Below are the code and all the weights of a small trained network. Each question names an input and a class and asks about switching units off, where a switched-off unit gives its printed mean instead of its output.

import numpy as np


def w(rows, s, z=0):
    codes = np.array(rows[::2]) - 128.0
    scale = np.full(codes.shape[1], s)
    scale[-1] = z or s
    return codes * scale


def norm(h):
    return h / np.sqrt((h * h).mean(-1, keepdims=True) + 1e-5)


def f(y):
    return np.maximum(y, 0)


def log_softmax(a):
    a = a - a.max(-1, keepdims=True)
    return a - np.log(np.exp(a).sum(-1, keepdims=True))


def net(x, mask):
    res = np.array(x, float).reshape(1, 5) / 4 @ E
    u = 0
    for l in range(3):
        y = f(norm(res) @ A[l][:, :-1].T + A[l][:, -1])
        res = res + np.where(mask[u : u + 3], y, B[l][:, -1]) @ B[l][:, :-1]
        u += 3
    return log_softmax(norm(res)[-1] @ U[:, :-1].T + U[:, -1])


A, B = {}, {}
E = w([
[205,254,117,95,207,138,113],'x0',
[131,11,37,81,172,203,190],'x1',
[115,205,110,231,63,187,174],'x2',
[104,155,192,192,234,68,169],'x3',
[197,67,167,166,139,62,2],'x4',
],0.0068)
A[0] = w([
[163,184,165,134,122,84,202,207],'L0N1',
[175,165,140,231,183,138,187,13],'L0N2',
[165,5,1,159,94,69,141,3],'L0N3',
],0.0072,0.0047)
B[0] = w([
[144,88,70,142,100,149,102,254],'L0N1',
[106,170,101,194,246,165,138,181],'L0N2',
[99,124,52,126,146,141,68,183],'L0N3',
],0.013,0.0047)
A[1] = w([
[207,62,173,63,207,2,75,2],'L1N1',
[16,155,94,139,125,112,190,72],'L1N2',
[135,150,140,181,183,137,139,88],'L1N3',
],0.0087,0.0057)
B[1] = w([
[192,82,255,64,168,78,130,253],'L1N1',
[120,47,202,79,186,13,226,221],'L1N2',
[111,243,116,218,197,24,157,205],'L1N3',
],0.0072,0.004)
A[2] = w([
[132,183,88,47,135,238,254,2],'L2N1',
[205,72,94,130,130,160,144,15],'L2N2',
[125,124,65,85,151,107,50,99],'L2N3',
],0.007,0.0053)
B[2] = w([
[133,234,126,45,126,120,178,251],'L2N1',
[8,120,87,135,191,148,159,143],'L2N2',
[138,145,128,151,156,206,59,214],'L2N3',
],0.013,0.0029)
U = w([
[58,42,149,108,123,85,225,110],'0',
[191,194,134,103,96,167,52,52],'1',
[90,52,53,107,128,206,49,181],'2',
[118,174,104,249,197,100,151,208],'3',
[141,123,122,172,95,199,136,2],'4',
[178,75,214,87,169,84,75,176],'5',
[117,186,87,36,117,164,203,148],'6',
[89,112,156,216,23,108,109,109],'7',
],0.02,0.0044)

Each question gives the input, the list of numbers given to net, and the class t.
The units are the neurons (one row each of A and B). Each row of codes is followed by its name. A weight is (code - 128) times the scale printed after its matrix; where a second scale follows, it is the last column's (A, B and U).
mask holds one flag per neuron, layer by layer. A switched-off neuron (its flag False) gives its mean, the last column of its row in B, instead of its output. The means were averaged over made-up inputs and are rounded, as every weight is.
A unit's drop is (log p(t) with every unit on - log p(t) with that unit switched off) / (log p(t) with every unit on - log p(t) with every unit switched off).
The circuit of an input: a set's keep is (log p(t) with only the set's units on - log p(t) with every unit switched off) / (log p(t) with every unit on - log p(t) with every unit switched off). Starting from all 9 units, units are removed one at a time, each time the one whose removal leaves the highest keep (on an exact tie, the one counted first), for as long as the keep stays at least 0.8.
circuit, biggest first: the units of the circuit, biggest drop first
top k neurons: the k neurons with the biggest drops, biggest first
top k neurons in layer l: the k neurons of layer l with the biggest drops, biggest first
drop of u: that unit's drop, to one decimal
input [-6,-6,-1,8,-8], class 0: circuit, biggest first -> [L1N2]
input [8,-8,-5,2,-5], class 1: circuit, biggest first -> [L0N1 L0N2 L1N2]
input [8,-7,-6,2,-7], class 1: top 4 neurons -> [L0N1 L0N2 L1N2 L2N3]
input [-2,-1,-8,-3,-4], class 5: circuit, biggest first -> [L0N1 L1N1 L2N1]
input [6,3,3,-8,7], class 2: top 2 neurons -> [L2N2 L2N1]
input [-1,-7,-5,5,-6], class 0: top 2 neurons -> [L1N2 L0N2]
input [5,3,8,-6,2], class 6: circuit, biggest first -> [L2N1 L2N2]
input [-5,6,-1,7,4], class 2: top 2 neurons -> [L0N3 L1N2]
input [-3,-5,-2,-4,0], class 7: top 2 neurons in layer 0 -> [L0N3 L0N1]
input [-4,0,6,-3,8], class 2: drop of L0N1 -> -0.1
input [-5,-1,5,-1,-2], class 0: drop of L1N2 -> 0.9
input [-8,4,-5,1,-2], class 2: drop of L0N3 -> 1.3
